Each row is shifted at random along 6 fixed directions that mean nothing.
Known rows, with every step that occurs:
f -> k -> q -> j -> m: [ 196 -267   59 -132   -4    6  -68 -141  259  207   -5   63   62 -185
   78  155  -74 -132 -113  -19   79  -35  -57  116  111    6    7  152
  164   71 -146  213  -40  204 -116  -90  -26  -97    2 -133  161]
k -> q -> j -> m -> e -> f -> b: [-255  -72    6   72  -58   96  -39  102   63  106  134  230   73  100
  300  -13 -190  -45  -55  -17  123   16  -63  189 -225 -171   27  -26
   14  195 -247  -94   -6  110 -113  -89 -184 -322  245 -143   85]
b -> e -> d -> f -> t -> q -> j: [ 112 -283  -15   63    5  180   60   20  -44   90   -5 -123   35 -170
  -18  103 -100 -264 -187  119  -74   36   82  108   11  -97   81 -199
  203  -41   46    7  234  239 -183   29 -190  -40 -226 -182  156]
t -> f -> k -> q: [ 157 -173  -35  104  257  263  126  -14  -16   53   70  -10   90 -115
   54  -16    2 -119  -40   25    8   25  -75   -3   29  168    6   -7
  132  -13  213  -18  -59  202   31  -82  127  -29 -190  -93  -14]
j -> m -> e -> d: [-164   43   76  165   73  -43  118   41  -80 -150  -72  352  -26  275
  110   45  -34   65   93 -178  160 -183  -14  170  -30 -157 -182  -11
 -259  285 -157 -146  -45 -144 -164 -232  -66  -35   92  -96   26]
j -> m -> d -> e -> q: [-179   -1   88  134  172  287  358  -64 -275  -51  -82  157   30  189
  -59   90   -9  -48  -30  -68   88  122   21  323 -281  -41 -128 -257
 -265  203  -38 -137  137  138 -118 -174 -314   -2   -5 -137  108]
e -> m -> j -> q: [  11 -174   -1 -103 -166  -91   43  -73   90   63 -100   55   48   81
 -117  197  -73  -15  -18  -39  125   61   48  178  -57 -178  -48  118
 -179  289 -216   79   71  -25  -98  -99 -195  -86  170  -13  157]
m -> e -> q -> k: [  35 -108   57 -103 -222   33  180  -70   47 -114  -11   -9   26   37
 -149   -1  -17  -48  -29  -90  109  237  -53   45   13  -31 -111  190
 -116  260 -130  141  110  -15  -71  -10 -124   34   70  -53   75]
k -> q -> j -> m -> d -> e: [-241  -93  -74  -90 -262 -151 -113   25   28  -23  361  -40 -116  227
   51  149 -212  314 -139  -34  218   93  154  305    2 -165    3  103
  -46  277 -155   73   45   -4    0  -45  -98 -248  465  -85   88]
d -> f -> t -> q -> m -> e: [-199  -31   64  146  318  433  151  101 -268  -55   -4  143   11   72
  124   13   73  -98    8   37  107  347   57  354 -273   54    0 -270
   19 -172  100 -339  200  225    3  -52 -303 -146 -118  -47   49]
f -> t -> q -> m -> d -> b -> e -> j: [-176 -138   30  252 -107  -99  161  209  127  -19  -66  121   59  254
  259 -160 -234 -204  163  -41   13 -449  242  246  247 -235   25  -11
   51  -43  -14  147  329 -110 -306 -141 -182 -213 -197 -432  146]
q -> j -> m -> e -> d -> f: [-246   20  184  227  -99 -200   89  129  293  351  -64  387  175  194
  528 -271 -146 -162   32   -9  -25 -527 -178  -66 -233 -369   85  -62
   46  380 -500   67 -125 -130 -186 -196 -240 -220  293 -500  203]
j -> m -> e -> f -> b -> k: [ -90  -56   22  202   60  318  235   26 -235  -87 -155  161  212  -60
  127 -174 -145 -262    1  -75 -119  155    6  149  -92  -50 -176  -58
 -222  176 -161   17  263  186 -308  -55 -157  -30 -254  -99   28]
b -> e -> m -> j -> q -> k: [  53 -160  308 -146  -77  248  403 -170   19  122  -74   78   25    6
  -73   80  -36 -197  -29 -167  128   44 -222  118 -216 -121   35   20
  -53  427 -198  143   32  244 -142 -113 -338  -44  108 -188  336]
m -> d -> b -> e -> f -> t: [  -3  -87  -88  233 -228  245   97  166 -140   88  -35 -357  170 -231
   35 -138 -247 -255 -196  190 -304  145  105  -40 -146  -75   19 -286
  -14   94 -148  140  297  238 -214  143 -174  -80 -221 -174   52]
d -> m -> j -> q -> k: [ -68  -71   41 -166   -6   53  123 -110   84  -17  120   75  -13  148
    4  172   93  126  -29  -34  206  -67  -85  113   -3  -70 -119  226
  -82  368 -130  -51  -22  -87  -13 -130  -79  -62  193  -96  117]
d -> f -> k -> q -> m: [-296 -109 -264  -76    5   98 -386  120  -20  -65  319 -120   56  -95
  177  103 -124  170 -147  179    1  135  182  210  110   50  -66   18
   29 -127    9 -173  258   55  -15   43  120 -296  131   52  -16]
e -> d -> b -> k -> q: [ -77  -88 -116   97 -131   36  -40  107  105   38  169 -180  216  -97
  257 -190 -233  -36  -58   92 -249 -412  -30 -123  155 -145  -41   53
    4  102 -114   97   63   -7 -187  -81  224 -169   34 -205    8]
j -> m -> e -> d -> f -> b -> q: [-182  -52   22  259   27  345  224   66 -242  170   -1   12  260  -90
  244 -190 -239 -213 -131   10 -169  153  -58  128 -284 -131  -26 -323
 -117  238 -247  -72  191  277 -217  -53 -185 -172   41 -231  126]
q -> j -> m -> e -> d -> b -> k: [-391   23   26   59 -214   -7  -82   43   49  227  340  121   74  103
  466  -50 -285  223  -89   52  -59 -151 -253    3 -336 -323  -41   23
   -3  504 -449 -192 -224  -56 -146  -89  -15 -258  564 -221  141]
m -> j -> q -> k: [ -33 -103  -58 -189  -34   29  -49  -36   29 -236  134  118 -105  131
 -142  312  139  230  -22  -65  258  165  -36  132   60   11 -223  294
 -109  287  -54 -180  -30 -109  -28  -77   15  -54  123  203   -5]
e -> q -> j -> m: [  69 -148  181 -151  157  329  163 -247 -122   37  -94  206  -95  -45
 -196  341  139  -94 -141  -58  187  338 -142  242 -289   46  -71  -99
  -32  140  -62 -123  -22  282  -89 -124 -337  106    4   31  167]
f -> t -> q -> m -> e: [  13 -141   11   51  147  -12  -65   92   85  -24  -66  197  -71   74
  114  181    4  -12   87  -66  175  -32   33  254  115  -56  -38   28
  104 -125   72 -157    2  -50  -29 -117  -56 -150  -90  -56   66]
k -> q -> m -> e: [ 278 -113  267 -104  158  247  297 -230  -46  -27  124   65 -178    0
 -158  276   87   36 -140 -274  213   47 -216  162   18    8  -37   86
    1  289   49   91 -263  234  -21 -232  -44  109   -7 -132  122]
f -> k -> q -> j: [ 136 -192   87  -34  193   43   55  -85  233   95  -75  148   78 -109
  168   30   30 -271   36    1    5 -320   11  125  219   60    8   68
  194 -194   29  177   62  151 -170 -164   15  -74 -299 -205  141]
b -> f -> t -> q -> j -> m -> e -> d: [-135    1  154  289 -254   47  171  248  128   43  204  126  101  364
  373 -391 -233   44   78  -55  240 -130 -107  -39 -304 -251  143   94
   -1  517 -290    9 -180  -54    9  -80 -246 -310  485 -352    4]
k -> q -> j -> m -> e -> d: [  42 -110  136   56 -198 -230  187  -28  162 -274   80  283 -103  408
   -6   10  -66   67   58 -297  353 -363  117  206  302 -214 -123  356
 -202  418 -160  292  -26 -171 -226 -307  -77  -32  125 -279   50]
e -> f -> t -> q -> j -> m -> d: [ 193 -208   59  184 -142   15  132  104  284  231 -226   89  135   48
  135 -138 -110 -226  -54   46  104   35  -82  -46 -184 -155   36   22
   71  283 -270  180  -40   63  -67  -50 -311  -73  107 -312   49]
j -> m -> d -> e: [ -21  -71   13   55  168  104  193 -100 -286 -186 -100  150  -95   88
 -183  244   21   20  -72 -149   79  143  168  340  102    7 -236 -106
 -213  126   37  -33  221   77 -194 -142 -129  130 -224    0   54]
m -> e -> f -> b: [-118  110  -90  312 -164 -116  151  160   92 -135  236  114   70  362
  248 -227 -161  102   66  -68  115 -454  -57 -154   26 -225  -99  232
 -173  487  -82  -46 -210 -348 -114 -130  124 -101  136 -291 -161]
d -> f -> t -> q -> j -> m -> e: [   9 -178  -47   96   24 -133 -191  133  257  179  119  186    3   77
  286  187  -48   64  -76   58  183 -183  -51  105  -18 -216   -3  126
  160  188 -152 -195 -192 -139  -57 -112  -57 -244  161 -132   60]
m -> d -> f -> b -> e: [-126   22 -127  179  -39  298   76   50 -280   52  389 -242   -5  -62
   91   55 -213  152 -274   35 -125  188  -55   -5 -141  -59  -50 -229
    6  363    0 -223  -40  166 -102   77   93  -68   85  -75  -16]
k -> q -> m -> d: [-294    9  -30    2  -51  -30 -182  183   94   10  104   72  -28  121
  243  -41 -127  152   31  -24   68    1   65  198   22  -52   20  -78
   16  -59 -120  -27   96   22   35  -65  -27 -297  288  -71   59]
b -> e -> f -> k -> q: [ -90 -130   99   78  337  610  320   -5 -370  -82 -194  -63  199 -245
  -19 -119  -56 -511  -27   55 -191  264  142  344 -173  180   41 -424
  -86 -389  147   60  557  610 -201   10 -291  -89 -521  -46  153]
e -> f -> k -> q -> m -> d -> b: [ -26 -179  -55   42  198  443   13  -35  -34  302   16  -83  164 -358
  192  137 -136 -152 -294  157 -241  189 -230   26 -260   29 -110 -299
  101  113 -176 -141   41  381 -133  -67  -18  -79  -46 -169  103]
f -> b -> k -> q -> j -> m: [ 344 -292  147  -12 -157    7  149 -116  327  214 -122   52  192 -227
  146 -165 -168 -380  -50 -142  -89 -301  -55  -29  350  -78   45  262
  219  133 -187  558   64  223 -313 -106  -25  -47 -252 -364  186]
m -> d -> b -> e -> j -> q: [ 110 -257   16   76  -65  -97  101   -2  202  318 -169   37  128 -169
   89  212 -175 -263 -122    0 -246 -459  -81   16   98 -287  -39 -111
   98  211 -227  197   55   64 -362 -154  -53  -76 -219 -273  269]
e -> d -> f -> k -> q -> m -> j: [   4  -58  173  221  102  105  353   -1  205  142   58  149  223  168
  345 -263  -71 -209   23  -43   10 -576 -108  -14   21 -146    9   76
  -53  367 -191  150  -82    9 -196 -301  -57 -111  -18 -582  112]

Rows:
[-127 -235  -61    9  -35  -18  -56  -50   57   22   58  177   83  -32
  168  175 -197  -67 -100  -27    4  -60   93  290  142 -129 -184   58
  -16  137 -244   23  182   84 -331 -173   -6 -150  -38 -157  143]	f -> k -> q -> j -> m -> e -> d -> b
[  -9 -162   87   41   73  231  197  -93  -85  147  105   50   34  -84
   49  215  -98 -192 -184  -66  -72 -121  -74  174    9 -153   -3 -102
   44  268  -56  -71   73  175 -294 -123 -150  -61 -222 -273  230]	d -> f -> b -> e -> q -> m -> j
[  66 -147   49  265   15  -51  135  159  237 -119   83  236  -17  293
  243  -18  -61 -123   47  -67  205 -788    9    1  223 -252  -49  251
   66  263   37   20  -63 -220 -302 -251  -61 -119 -202 -411    2]	d -> b -> e -> f -> t -> q -> j -> m
[-168 -110   55  149   17  187   77    8 -125    9   57  223  121  -51
  260  -35 -177 -125 -107  -32 -103   -9  -25  111  -54 -107 -180  -52
  -27  328 -312  -58  177  138 -369 -123  -90  -66 -105 -192  103]	q -> j -> m -> e -> d -> b -> f -> k
[-183   -5   -1  230   41  202   94  182   48  -82  297   25  129  107
  421 -292 -143  -20   -8   28  -70 -327   54   14  113    1  -68   42
   66  152  -91   40  108   75 -219 -142   98 -223  -81 -278  -42]	m -> d -> b -> f -> k -> q -> j
[ 110 -265  142   -7  133  376  163 -177  -57  367  -80   96   93 -354
   41  250  -79 -403 -300    8 -150   47 -193  114 -185  -91   50 -290
  225  155 -137  -21   87  437 -321  -55 -290  -16 -272 -232  318]	d -> f -> b -> e -> q -> j -> m
[-336   78   20  263  -35  306   52  251 -147 -127  165   -9   76  224
  313 -264  -46   28   13  146  124   89  201  255 -251    7    2 -169
 -135   53 -130  -89  241  114  -86  -48 -309 -308  152 -159   16]	b -> q -> j -> m -> d -> f -> t
[ -72  -36   -1  186 -191  152   58  212  -28  -84  351 -119   21  155
  194 -192 -192  138  -48  -38   94   40   -4   -5  -27 -118   41  153
   73  315  -52  -42  -25  -24   -9    8  -29 -213  171 -193  -79]	d -> b -> f -> t -> q -> m -> e
[ -76 -204   71   -4   20  287   -5   80 -129  -73 -270  108   84 -143
  -32   60  -17 -370  -44   74   62  454  252  449 -171   47   14 -207
  -65 -275 -155  102  484  398 -179   -2 -494 -205 -250   53  162]	k -> q -> j -> m -> e -> f -> t
[ -76 -326 -153  -98  235   90 -346  -26  161  383  -88   56  130 -435
  291  368 -130 -188 -251  240 -215  -18  -12  198   36  -52 -107 -293
  191 -153 -193 -180  208  226 -238 -108   30 -194  -94  -42  265]	e -> m -> d -> f -> k -> q -> j
[   9 -116   -8  208  150  242   76   69   43   78  206   45  164  -36
  310   34 -170    4 -129    5  -53 -364 -132  -18   15  -84 -171   24
  -72  433 -155 -109 -127   63 -264 -249  158 -154   -8 -200   -4]	e -> j -> m -> d -> b -> f -> k -> q
[ 191 -186  145  116  -52  325  308  -49  -21  264   64 -180  101 -259
   72  -94 -223 -294 -276 -129 -197    6  -91   20   83  -63  100 -204
  197  245  -97  336  118  447 -228  -33 -106  -37 -201 -424  209]	k -> q -> m -> d -> f -> b -> e
[-237 -117   41  162 -244 -172  173  134  202   38  158  149  142  348
  295 -377 -275  -70  185  -60  174 -198  133  166   57 -158  137  253
  -22  206 -100  321  127 -105  -39 -120 -128 -293  239 -457  108]	t -> f -> k -> q -> m -> e -> j
[-349 -125  -86  208 -283  -91  -14  188  -38    3  163  199   73  239
  298 -227 -339   25   40  -55   99   95  114  188  -29 -201   21   30
    6  266 -199   47  201  -31 -146  -37 -130 -295  292 -245   97]	t -> f -> b -> q -> j -> m -> e -> d
[-241 -115  -39   34  192  448   15   41 -238 -264   20  211   80  -20
  133  -16  -38 -170  -12   10   41  144  137  338   -5   82 -156  -55
 -102 -133   32 -131  398  283 -280  -94 -161 -162 -241   41   15]	e -> f -> b -> k -> q -> j -> m
